Here is a tiny trained network, its code and every weight. The questions are about switching its units off for an input and a class, where a switched-off unit gives its printed mean instead of its output.

import numpy as np


def w(rows, s, z=0):
    codes = np.array(rows[::2]) - 128.0
    scale = np.full(codes.shape[1], s)
    scale[-1] = z or s
    return codes * scale


def norm(h):
    return h / np.sqrt((h * h).mean(-1, keepdims=True) + 1e-5)


def f(y):
    return y / 2 * (1 + np.tanh(0.7978845608 * (y + 0.044715 * y**3)))


def log_softmax(a):
    a = a - a.max(-1, keepdims=True)
    return a - np.log(np.exp(a).sum(-1, keepdims=True))


def net(x, mask):
    res = np.array(x, float).reshape(1, 4) / 4 @ E
    u = 0
    for l in range(2):
        y = f(norm(res) @ A[l][:, :-1].T + A[l][:, -1])
        res = res + np.where(mask[u : u + 9], y, B[l][:, -1]) @ B[l][:, :-1]
        u += 9
    return log_softmax(norm(res)[-1] @ U[:, :-1].T + U[:, -1])


A, B = {}, {}
E = w([
[197,218,63,235,188,212,145],'x0',
[130,140,125,116,136,137,107],'x1',
[188,3,113,215,189,159,28],'x2',
[172,187,213,153,244,123,144],'x3',
],0.0052)
A[0] = w([
[163,135,49,149,114,232,176,178],'L0N0',
[67,134,236,116,235,21,90,104],'L0N1',
[1,182,111,158,158,172,167,97],'L0N2',
[58,171,165,28,101,116,169,116],'L0N3',
[186,85,158,181,105,165,25,186],'L0N4',
[131,66,105,108,105,112,95,76],'L0N5',
[162,196,84,199,119,142,152,254],'L0N6',
[83,123,254,126,21,103,156,56],'L0N7',
[62,81,169,172,121,67,72,188],'L0N8',
],0.008,0.0032)
B[0] = w([
[169,141,108,149,72,76,194,229],'L0N0',
[219,180,65,215,161,143,231,224],'L0N1',
[153,88,105,58,63,24,109,154],'L0N2',
[186,197,102,239,153,217,173,218],'L0N3',
[49,61,106,219,91,103,194,254],'L0N4',
[98,219,135,165,193,85,36,165],'L0N5',
[112,41,174,81,72,75,2,238],'L0N6',
[128,195,140,188,126,205,89,189],'L0N7',
[38,183,103,101,188,166,99,202],'L0N8',
],0.0055,0.0063)
A[1] = w([
[138,122,204,219,197,142,132,227],'L1N0',
[140,68,173,196,181,95,117,102],'L1N1',
[110,186,94,40,1,202,117,254],'L1N2',
[208,204,225,79,143,96,128,164],'L1N3',
[136,128,92,117,199,163,163,159],'L1N4',
[82,165,106,137,155,226,163,238],'L1N5',
[150,176,225,109,148,58,122,97],'L1N6',
[221,195,156,47,56,37,142,131],'L1N7',
[88,84,140,108,94,153,58,223],'L1N8',
],0.0088,0.002)
B[1] = w([
[119,133,151,25,75,71,58,254],'L1N0',
[190,189,119,54,105,207,187,215],'L1N1',
[201,68,106,10,127,110,132,217],'L1N2',
[71,157,152,254,109,154,114,163],'L1N3',
[123,51,91,87,143,140,218,155],'L1N4',
[103,56,103,131,222,105,170,205],'L1N5',
[24,100,57,179,112,150,112,132],'L1N6',
[87,145,202,125,120,199,84,206],'L1N7',
[126,210,157,176,214,52,159,177],'L1N8',
],0.0083,0.0071)
U = w([
[136,65,61,29,189,135,205,245],'0',
[195,115,195,34,38,124,75,249],'1',
[3,97,118,158,191,36,67,65],'2',
[154,56,61,238,51,81,122,19],'3',
[126,203,167,211,172,178,210,66],'4',
[32,178,220,196,71,206,77,21],'5',
],0.016,0.002)

Each question gives the input, the list of numbers given to net, and the class t.
The units are the neurons (one row each of A and B). Each row of codes is followed by its name. A weight is (code - 128) times the scale printed after its matrix; where a second scale follows, it is the last column's (A, B and U).
mask holds one flag per neuron, layer by layer. A switched-off neuron (its flag False) gives its mean, the last column of its row in B, instead of its output. The means were averaged over made-up inputs and are rounded, as every weight is.
A unit's drop is (log p(t) with every unit on - log p(t) with that unit switched off) / (log p(t) with every unit on - log p(t) with every unit switched off).
The circuit of an input: a set's keep is (log p(t) with only the set's units on - log p(t) with every unit switched off) / (log p(t) with every unit on - log p(t) with every unit switched off). Starting from the 12 units with the biggest drops (on a tie, the unit counted first), units are removed one at a time, each time the one whose removal leaves the highest keep (on an exact tie, the one counted first), for as long as the keep stays at least 0.8.
units of the circuit, in order: the units of the circuit, biggest drop first
most important unit: the unit with the biggest drop
top k neurons: the k neurons with the biggest drops, biggest first
k most important neurons of layer l: the k neurons of layer l with the biggest drops, biggest first
drop when u is switched off: that unit's drop, to one decimal
input [0,4,5,-8], class 2: units of the circuit, in order	L0N1; L1N8
input [-5,7,-2,-6], class 0: most important unit	L1N2
input [8,-5,0,8], class 5: top 3 neurons	L1N3; L0N4; L1N6
input [-8,-8,-8,-6], class 0: 3 most important neurons of layer 1	L1N2; L1N5; L1N0
input [-2,-3,-7,-7], class 0: units of the circuit, in order	L0N3; L1N5; L1N2
input [-8,0,-7,-8], class 0: top 2 neurons	L0N3; L0N6
input [6,3,-8,0], class 1: top 2 neurons	L1N2; L0N5
input [0,1,6,-2], class 2: units of the circuit, in order	L0N1; L1N8
input [-8,5,1,-3], class 2: top 2 neurons	L0N5; L1N1
input [-7,-3,4,4], class 0: top 2 neurons	L0N1; L0N8
input [1,4,-7,1], class 5: 2 most important neurons of layer 1	L1N3; L1N7
input [-4,4,7,7], class 0: top 2 neurons	L0N1; L0N6
input [-4,4,7,0], class 2: top 3 neurons	L0N8; L1N2; L0N5
input [-6,7,2,2], class 0: most important unit	L0N1
input [7,6,1,7], class 1: 2 most important neurons of layer 1	L1N0; L1N1
input [-4,4,8,4], class 0: top 3 neurons	L0N6; L1N1; L0N8
input [6,7,-4,1], class 5: top 2 neurons	L1N7; L1N3
input [-7,-2,0,-3], class 0: 2 most important neurons of layer 1	L1N2; L1N3
input [-6,-1,1,-2], class 2: 2 most important neurons of layer 1	L1N1; L1N2
input [5,-1,3,0], class 3: top 3 neurons	L0N0; L1N2; L0N4
input [7,-7,2,8], class 1: units of the circuit, in order	L1N0
input [-4,-1,-1,-3], class 0: 2 most important neurons of layer 0	L0N4; L0N6
input [-7,-3,2,-8], class 2: top 3 neurons	L0N5; L1N8; L1N1
input [-1,3,-4,4], class 4: drop when L0N3 is switched off	0.5
input [7,2,-8,-2], class 1: drop when L1N2 is switched off	0.6
input [0,8,1,-2], class 2: drop when L0N1 is switched off	0.1
input [-1,6,1,-2], class 2: drop when L1N7 is switched off	0.0
input [-4,-8,2,-7], class 2: top neuron	L0N5
